Rows, each followed by one of two labels for a hidden trait (new trait and labels in each part)
In the rows, zero is written as 100.
97  117  93  108  109  113  93  93  102  75  101  120  97  74  109  142  72  102  108  88  115  82  91  135  112  84  101  103  136  69  101  112  120  118  111  112  94  104  98  117  100  101  93  104  109  94  98  81  54  101  100  79  96  106  106  112  96  98  99  115  99  93  97  97  78  109  103  96  99  105  108  105  80  0  73  116  100  102  113  86  152  91  95  85  105  78  75  102  100  92  98  95  107  98  98  99  98  90  99  110  99  76  112  66  100  120  80  103  89  104  80  95  102  117  100  111  111  121  69  92  101  93  103  98  99  105  96  93  97  92  94  97  101  102  122  104  97  82  99  101  99  79  117  98  87 -> X
99  101  98  102  108  107  104  96  100  88  100  118  100  87  107  118  102  104  108  95  106  79  88  103  99  97  100  103  114  83  96  102  98  97  97  101  100  108  101  106  99  94  112  101  107  100  98  90  134  101  105  90  105  103  97  114  95  97  133  100  104  90  94  96  104  96  103  89  103  100  101  94  89  80  94  109  97  105  98  95  117  99  87  106  95  98  105  101  99  101  94  95  87  90  104  99  99  94  101  106  103  87  107  81  98  104  83  98  94  100  89  101  109  107  102  100  103  115  63  70  99  101  102  108  100  104  86  103  100  96  108  97  110  104  101  101  97  90  92  97  99  91  97  103  96 -> X
107  78  112  93  89  84  93  112  101  118  102  72  110  113  90  44  114  96  83  110  74  132  119  83  97  94  99  97  61  134  104  88  94  95  107  104  99  92  101  75  86  101  88  96  86  98  99  110  77  99  95  126  80  92  106  57  108  110  74  78  90  104  110  112  118  95  96  107  100  98  91  104  125  193  124  86  103  92  106  101  18  108  116  108  109  101  107  95  106  102  113  109  99  134  100  97  114  111  101  93  90  127  83  136  95  90  140  105  115  98  139  101  88  86  91  94  87  61  181  140  106  113  95  106  102  89  126  104  98  99  91  84  87  93  86  98  113  116  107  104  101  115  106  99  110 -> F
94  112  90  109  117  116  100  85  101  80  99  138  91  77  115  161  80  105  117  85  139  69  79  133  107  102  102  107  140  61  92  112  109  109  102  108  98  111  98  129  104  102  114  103  119  97  98  64  127  101  106  61  104  111  100  128  90  90  148  125  103  87  91  83  84  108  107  91  104  104  107  96  79  0  76  118  97  107  107  86  199  94  84  91  97  79  88  105  99  96  89  86  78  76  105  100  99  86  101  117  108  67  118  51  102  123  63  97  82  103  76  98  114  119  104  107  115  140  44  42  95  98  103  101  99  108  77  97  98  87  107  97  114  107  119  103  94  77  90  98  97  77  105  104  83 -> X
95  115  91  108  113  115  104  88  100  78  99  135  92  78  114  155  87  105  118  88  139  65  78  125  105  101  101  105  138  61  95  111  106  105  97  104  99  111  99  124  106  99  114  103  115  100  99  80  130  102  106  66  111  108  99  132  90  92  142  119  106  90  91  88  83  102  105  88  103  103  106  94  77  0  80  117  97  108  100  91  180  95  85  94  95  88  94  105  97  98  89  91  87  74  103  101  94  89  100  111  108  77  117  62  102  118  62  97  84  103  71  98  113  116  106  106  112  139  27  54  96  94  104  101  99  109  80  98  100  93  109  104  114  107  115  103  89  79  89  96  98  82  99  103  89 -> X
100  117  103  106  103  106  102  99  101  83  101  108  100  87  103  119  94  102  102  97  105  89  97  106  102  90  100  99  108  86  102  105  107  104  99  101  98  100  100  103  103  93  99  103  93  101  99  103  86  102  102  87  105  99  102  113  97  99  99  97  103  99  97  103  94  97  100  93  98  101  102  100  87  63  92  108  99  103  98  98  114  96  97  100  99  102  95  102  98  98  97  103  117  95  96  99  90  97  99  102  101  96  106  95  100  101  89  102  98  101  93  98  99  108  102  108  102  118  67  110  100  92  103  100  100  104  107  98  101  104  98  106  99  101  105  102  98  91  98  98  101  94  101  96  98 -> F
107  100  109  92  84  87  99  115  100  102  102  68  109  110  87  57  116  96  83  114  59  127  121  73  96  90  98  91  59  131  112  91  98  96  97  94  101  89  102  70  98  92  85  98  82  104  101  141  49  102  95  127  98  89  106  80  108  107  50  72  98  113  105  120  110  89  92  103  94  97  94  106  112  196  120  83  102  95  94  110  16  102  118  108  103  123  104  97  100  101  108  119  140  123  90  99  92  113  99  83  91  128  84  134  98  78  126  107  116  99  134  101  80  89  98  99  89  63  134  167  105  97  99  98  102  95  128  101  103  116  88  108  80  95  87  98  106  116  111  101  103  116  98  89  113 -> F
105  78  113  93  91  85  97  110  100  119  101  78  109  118  91  55  117  96  86  108  82  125  112  81  94  98  99  98  69  132  100  90  91  91  101  100  101  95  102  79  88  98  97  96  88  100  99  108  104  100  98  123  88  93  103  66  105  106  93  80  94  103  106  110  120  93  97  104  101  97  93  100  121  193  123  87  102  95  101  104  36  108  110  111  104  105  112  96  104  103  105  106  90  124  102  98  110  108  101  93  93  123  87  132  97  85  129  103  113  98  131  102  90  88  95  94  89  68  164  124  103  111  96  107  102  91  117  106  99  100  96  87  93  95  87  98  110  114  103  102  101  114  101  100  110 -> F
95  114  91  107  113  116  103  90  100  79  99  135  94  80  112  154  86  105  115  90  132  70  80  128  105  99  101  104  138  64  94  111  107  106  99  105  99  111  99  119  106  97  111  103  115  99  99  80  121  102  106  72  111  107  98  131  92  93  139  119  105  90  90  87  89  102  103  89  102  103  106  95  79  0  80  114  97  108  101  90  169  94  84  95  95  87  94  104  97  97  90  90  91  80  103  100  95  118  100  113  107  76  116  61  101  115  67  97  85  102  72  98  111  117  105  106  111  136  30  52  96  95  104  101  100  109  80  98  100  93  108  103  112  107  115  103  91  82  91  96  98  81  100  103  89 -> X
103  103  105  96  93  96  101  108  101  96  102  86  104  102  95  85  109  100  98  106  81  111  109  86  97  91  99  95  77  109  105  98  103  97  96  96  101  96  101  85  101  91  95  100  92  104  100  124  76  102  99  108  102  94  103  94  103  103  69  83  100  105  101  112  104  92  96  98  96  99  97  102  101  142  109  93  101  100  95  104  63  101  108  107  100  114  102  99  99  100  103  110  130  110  94  99  91  108  99  92  96  116  97  110  99  86  110  105  110  99  113  101  90  99  101  102  95  89  104  149  102  96  100  99  101  100  115  101  102  110  94  107  88  98  93  100  103  105  105  99  102  105  98  93  107 -> F
